Small tables with named rows and columns. After each table, cells are looked up by row and column.

tebafi =
,kerupan,kudez,lemal,kema,zoviru
dazomet,107,101,102,103,99
kemi,102,102,102,102,102
notar,71,92,85,142,48
zakete,99,105,104,106,102
matoz,122,84,100,91,97
suned,102,103,102,102,102
girepa,156,144,108,55,119
bot,169,169,132,42,152
tov,116,114,109,103,100
bilit,148,197,162,72,155
nen,143,94,92,81,88
kifope,103,103,102,103,99
rasubez,100,103,102,108,96
fipido,60,94,84,163,22

What is the kudez of fipido in tebafi?
94
What is the kema of suned in tebafi?
102
What is the lemal of zakete in tebafi?
104
What is the kudez of bot in tebafi?
169
What is the kerupan of bot in tebafi?
169
What is the lemal of fipido in tebafi?
84
What is the lemal of nen in tebafi?
92
What is the kerupan of dazomet in tebafi?
107
What is the zoviru of matoz in tebafi?
97
What is the lemal of notar in tebafi?
85
What is the kema of bot in tebafi?
42
Row with the largest kema: fipido

pes =
|  | lapidil | pirine | mul | tovime |
|---|---|---|---|---|
| tov | 136 | 79 | 146 | 132 |
| tun | 137 | 130 | 127 | 194 |
| fip | 121 | 117 | 117 | 194 |
| zifo | 136 | 88 | 131 | 201 |
| tikili | 123 | 56 | 152 | 107 |
| muzodav | 144 | 99 | 146 | 147 |
| rogokap | 132 | 72 | 151 | 115 |
| kogor | 154 | 153 | 154 | 152 |
| lub | 140 | 232 | 101 | 123 |
| busup | 163 | 245 | 138 | 170 |
| zedo | 152 | 153 | 152 | 153 |
| pumupin | 156 | 231 | 106 | 133 |
| dazene | 151 | 165 | 140 | 162 |
| masopi | 139 | 79 | 151 | 125 |

fip, tovime: 194
dazene, lapidil: 151
tikili, pirine: 56
zifo, mul: 131
tov, lapidil: 136
masopi, pirine: 79
zedo, lapidil: 152
muzodav, pirine: 99
pumupin, lapidil: 156
tov, mul: 146
busup, tovime: 170
zifo, pirine: 88
zifo, lapidil: 136
Row with the largest pirine: busup

Table ketek
	vumup	tivave	ludedin
sesu	27283	48156	8279
zin	16877	10857	53416
boni	28098	16810	84352
vutor	27314	20165	52158
buduz	35508	48479	31147
niso	22633	12310	51453
zaroreg	15009	3824	54638
kalazi	9947	28623	3225
retadi	8153	11194	30798
nonebot	19547	28619	8759
sezumag	10678	34074	31119
buzudu	58577	65644	52649
topapi	12664	27097	36333

buzudu, ludedin => 52649
boni, vumup => 28098
niso, ludedin => 51453
sesu, vumup => 27283
zaroreg, tivave => 3824
boni, ludedin => 84352
vutor, ludedin => 52158
zin, vumup => 16877
retadi, vumup => 8153
kalazi, vumup => 9947
sesu, tivave => 48156
buduz, vumup => 35508
sezumag, vumup => 10678
zin, tivave => 10857
topapi, ludedin => 36333
zaroreg, ludedin => 54638
boni, tivave => 16810
niso, tivave => 12310
nonebot, ludedin => 8759
zin, ludedin => 53416

gemebu:
	bim	lil	pobo	nimedup	gome	tuz	duk	fis	dipav
nes	159	173	143	160	168	163	165	191	163
seno	13	64	41	126	95	46	135	158	136
pav	142	131	197	148	123	128	177	91	182
fitu	138	213	110	112	136	132	209	236	204

nimedup of fitu is 112
lil of nes is 173
gome of seno is 95
tuz of nes is 163
duk of nes is 165
nimedup of seno is 126

ful:
	tilibin	nen	miz	tedibef	sog	dez	kekonu	tul	bofoz	remuk
kavo	111	131	145	159	171	142	149	126	163	107
tibav	108	162	114	122	103	152	150	174	148	117
rutik	142	135	156	156	168	150	155	138	161	134
gov	178	131	172	170	175	154	172	159	167	157
fal	116	142	130	122	145	157	150	131	166	120
sugo	131	200	98	119	40	139	143	237	111	152

miz of tibav = 114
tilibin of rutik = 142
kekonu of rutik = 155
bofoz of sugo = 111
miz of rutik = 156
tilibin of sugo = 131
tilibin of gov = 178
nen of fal = 142
dez of tibav = 152
bofoz of kavo = 163
tul of tibav = 174

Table leda
         donuni  fab  zasule  favako  fiv  taveb  gur
zilami      6.9  5.9     8.2     6.3  6.1    6.4  6.2
losudo      8.9  6.2     7.0     4.6  6.5    3.2  6.0
mabego      8.5  5.6     7.6     5.8  6.2    4.8  5.6
zifuzap     8.3  6.6     7.3     3.2  6.3    2.1  6.5
tid         8.7  6.5     7.1     3.7  6.4    2.5  6.3
vegovef     6.0  6.9     8.0     6.4  6.5    7.2  7.1
vevus       8.3  5.5     7.7     5.9  6.1    5.0  5.6
gov         8.6  5.6     7.4     5.7  6.2    4.5  5.6
rizote      5.9  7.3     7.8     6.5  6.7    7.4  7.4
siviku      8.1  6.7     7.4     2.9  6.2    2.0  6.5
fozi        8.5  6.6     7.1     3.5  6.4    2.3  6.4

What is the donuni of vevus in leda? 8.3
What is the gur of losudo in leda? 6.0
What is the favako of vegovef in leda? 6.4
What is the fiv of tid in leda? 6.4
What is the fab of losudo in leda? 6.2
What is the taveb of zilami in leda? 6.4
What is the fab of rizote in leda? 7.3
What is the gur of vegovef in leda? 7.1
What is the fiv of zilami in leda? 6.1
What is the zasule of tid in leda? 7.1
What is the donuni of rizote in leda? 5.9
What is the favako of zifuzap in leda? 3.2
What is the gur of mabego in leda? 5.6
What is the donuni of mabego in leda? 8.5

